Below is a small trained network, with its code and all its weights. Each question gives an input and a class and asks what happens when units are switched off, that is, made to give their printed mean instead of their output.

import numpy as np


def w(rows, s, z=0):
    codes = np.array(rows[::2]) - 128.0
    scale = np.full(codes.shape[1], s)
    scale[-1] = z or s
    return codes * scale


def norm(h):
    return h / np.sqrt((h * h).mean(-1, keepdims=True) + 1e-5)


def f(y):
    return np.maximum(y, 0)


def log_softmax(a):
    a = a - a.max(-1, keepdims=True)
    return a - np.log(np.exp(a).sum(-1, keepdims=True))


def net(x, mask):
    res = np.array(x, float).reshape(1, 8) / 4 @ E
    u = 0
    for l in range(2):
        y = f(norm(res) @ A[l][:, :-1].T + A[l][:, -1])
        res = res + np.where(mask[u : u + 9], y, B[l][:, -1]) @ B[l][:, :-1]
        u += 9
    return log_softmax(norm(res)[-1] @ U[:, :-1].T + U[:, -1])


A, B = {}, {}
E = w([
[127,108,97,22,168,127,46,196],'x0',
[189,161,214,168,107,104,178,163],'x1',
[71,122,110,142,126,194,85,81],'x2',
[151,94,75,161,75,214,189,94],'x3',
[175,160,105,50,179,117,119,184],'x4',
[203,78,79,93,167,154,144,91],'x5',
[117,68,202,88,51,119,111,174],'x6',
[51,121,164,4,184,135,133,96],'x7',
],0.0031)
A[0] = w([
[138,149,241,50,84,38,105,201,107],'L0N0',
[151,97,98,79,183,153,146,39,123],'L0N1',
[166,168,131,170,101,102,154,100,90],'L0N2',
[154,192,138,237,118,30,184,203,153],'L0N3',
[123,144,168,134,2,120,63,141,129],'L0N4',
[28,120,81,133,97,203,91,67,254],'L0N5',
[77,31,189,193,98,79,113,200,88],'L0N6',
[100,148,192,28,133,140,101,188,115],'L0N7',
[126,65,116,103,169,36,55,155,160],'L0N8',
],0.0049,0.0016)
B[0] = w([
[125,10,3,195,68,61,110,7,254],'L0N0',
[74,169,115,146,152,160,16,49,198],'L0N1',
[171,243,191,83,180,139,121,160,179],'L0N2',
[146,212,111,173,183,223,107,198,255],'L0N3',
[61,169,162,197,133,164,106,22,199],'L0N4',
[152,16,47,150,83,136,163,162,254],'L0N5',
[41,54,144,197,180,213,106,102,199],'L0N6',
[180,223,141,52,198,9,239,26,224],'L0N7',
[163,150,121,35,90,36,127,188,210],'L0N8',
],0.0042,0.0041)
A[1] = w([
[166,44,115,223,88,156,65,39,254],'L1N0',
[100,159,150,54,146,95,136,51,127],'L1N1',
[100,128,210,185,119,117,82,184,90],'L1N2',
[123,56,58,129,130,134,79,176,197],'L1N3',
[65,66,113,171,73,134,48,127,118],'L1N4',
[161,150,66,166,149,66,49,157,147],'L1N5',
[147,112,125,2,155,58,50,167,137],'L1N6',
[207,172,130,235,144,197,179,90,181],'L1N7',
[180,82,143,76,109,89,162,114,113],'L1N8',
],0.0054,0.0023)
B[1] = w([
[62,111,96,80,154,73,147,81,253],'L1N0',
[184,134,93,147,71,156,85,149,185],'L1N1',
[31,111,247,179,200,162,187,76,150],'L1N2',
[68,116,127,206,173,105,253,97,183],'L1N3',
[154,75,151,175,249,247,214,146,187],'L1N4',
[51,43,104,11,25,141,212,129,185],'L1N5',
[97,193,247,152,55,6,102,65,199],'L1N6',
[205,142,145,73,110,54,80,187,235],'L1N7',
[192,216,90,111,58,25,153,167,161],'L1N8',
],0.0049,0.0068)
U = w([
[133,135,109,75,69,22,140,99,156],'0',
[86,122,125,92,110,171,106,192,83],'1',
[57,15,77,142,153,158,188,79,144],'2',
[107,44,164,62,44,248,26,190,1],'3',
[126,132,115,71,132,186,48,94,95],'4',
[135,171,219,194,155,194,123,156,131],'5',
[102,46,164,58,44,251,34,197,2],'6',
[213,156,96,114,116,158,120,215,137],'7',
],0.013)

Each question gives the input, the list of numbers given to net, and the class t.
The units are the neurons (one row each of A and B). Each row of codes is followed by its name. A weight is (code - 128) times the scale printed after its matrix; where a second scale follows, it is the last column's (A, B and U).
mask holds one flag per neuron, layer by layer. A switched-off neuron (its flag False) gives its mean, the last column of its row in B, instead of its output. The means were averaged over made-up inputs and are rounded, as every weight is.
A unit's drop is (log p(t) with every unit on - log p(t) with that unit switched off) / (log p(t) with every unit on - log p(t) with every unit switched off).
The circuit of an input: a set's keep is (log p(t) with only the set's units on - log p(t) with every unit switched off) / (log p(t) with every unit on - log p(t) with every unit switched off). Starting from the 12 units with the biggest drops (on a tie, the unit counted first), units are removed one at a time, each time the one whose removal leaves the highest keep (on an exact tie, the one counted first), for as long as the keep stays at least 0.8.
units of the circuit, in order: the units of the circuit, biggest drop first
unit that matters most: the unit with the biggest drop
top k neurons: the k neurons with the biggest drops, biggest first
k most important neurons of layer l: the k neurons of layer l with the biggest drops, biggest first
input [0,-1,-3,-5,2,-6,7,0], class 2: unit that matters most -> L0N0
input [0,-1,8,3,7,-6,0,6], class 0: top 2 neurons -> L0N7; L0N3
input [-4,8,4,7,-1,7,-7,1], class 7: 2 most important neurons of layer 0 -> L0N0; L0N2
input [-3,5,2,3,-2,4,8,-3], class 5: 2 most important neurons of layer 1 -> L1N5; L1N7
input [3,2,-5,-1,-8,-2,3,6], class 2: top 3 neurons -> L0N0; L0N6; L1N7
input [2,2,4,-7,-7,-8,-7,-4], class 5: units of the circuit, in order -> L0N0; L0N3
input [-6,-2,-2,7,-6,-1,-1,-3], class 0: top 2 neurons -> L1N7; L0N2
input [-2,7,3,1,-6,1,-3,-1], class 5: top 3 neurons -> L0N0; L1N2; L0N7
input [-3,5,5,5,-8,3,-2,-1], class 0: 2 most important neurons of layer 1 -> L1N7; L1N0
input [-4,5,3,8,1,8,-3,5], class 0: 2 most important neurons of layer 1 -> L1N7; L1N4
input [-8,3,4,5,-8,-4,1,-5], class 5: 2 most important neurons of layer 0 -> L0N0; L0N2
input [0,3,0,-7,5,-2,3,-8], class 2: 3 most important neurons of layer 0 -> L0N0; L0N6; L0N7
input [8,2,8,1,0,5,0,-1], class 0: 4 most important neurons of layer 0 -> L0N6; L0N0; L0N8; L0N3
input [-8,2,-7,-7,-3,-3,1,1], class 5: unit that matters most -> L0N3
input [-6,-2,-7,7,2,-4,-5,6], class 7: top 2 neurons -> L0N0; L1N0
input [-3,1,4,7,6,7,8,-6], class 0: top 2 neurons -> L1N0; L0N3
input [-7,0,-3,3,-2,8,-2,0], class 0: top 3 neurons -> L1N7; L1N0; L1N4
input [0,3,-7,-5,1,3,-1,-4], class 7: top 2 neurons -> L0N3; L1N0
input [3,8,7,-7,-1,8,3,-8], class 2: 2 most important neurons of layer 0 -> L0N7; L0N6
input [8,-3,4,4,4,-1,-2,-7], class 2: units of the circuit, in order -> L1N3
input [3,5,-2,6,-7,-8,-2,2], class 5: top 2 neurons -> L0N0; L0N3
input [-8,-1,5,4,-1,-1,-5,0], class 0: top 2 neurons -> L1N7; L0N6
input [7,7,-1,7,-4,-6,1,-1], class 2: 2 most important neurons of layer 1 -> L1N0; L1N6
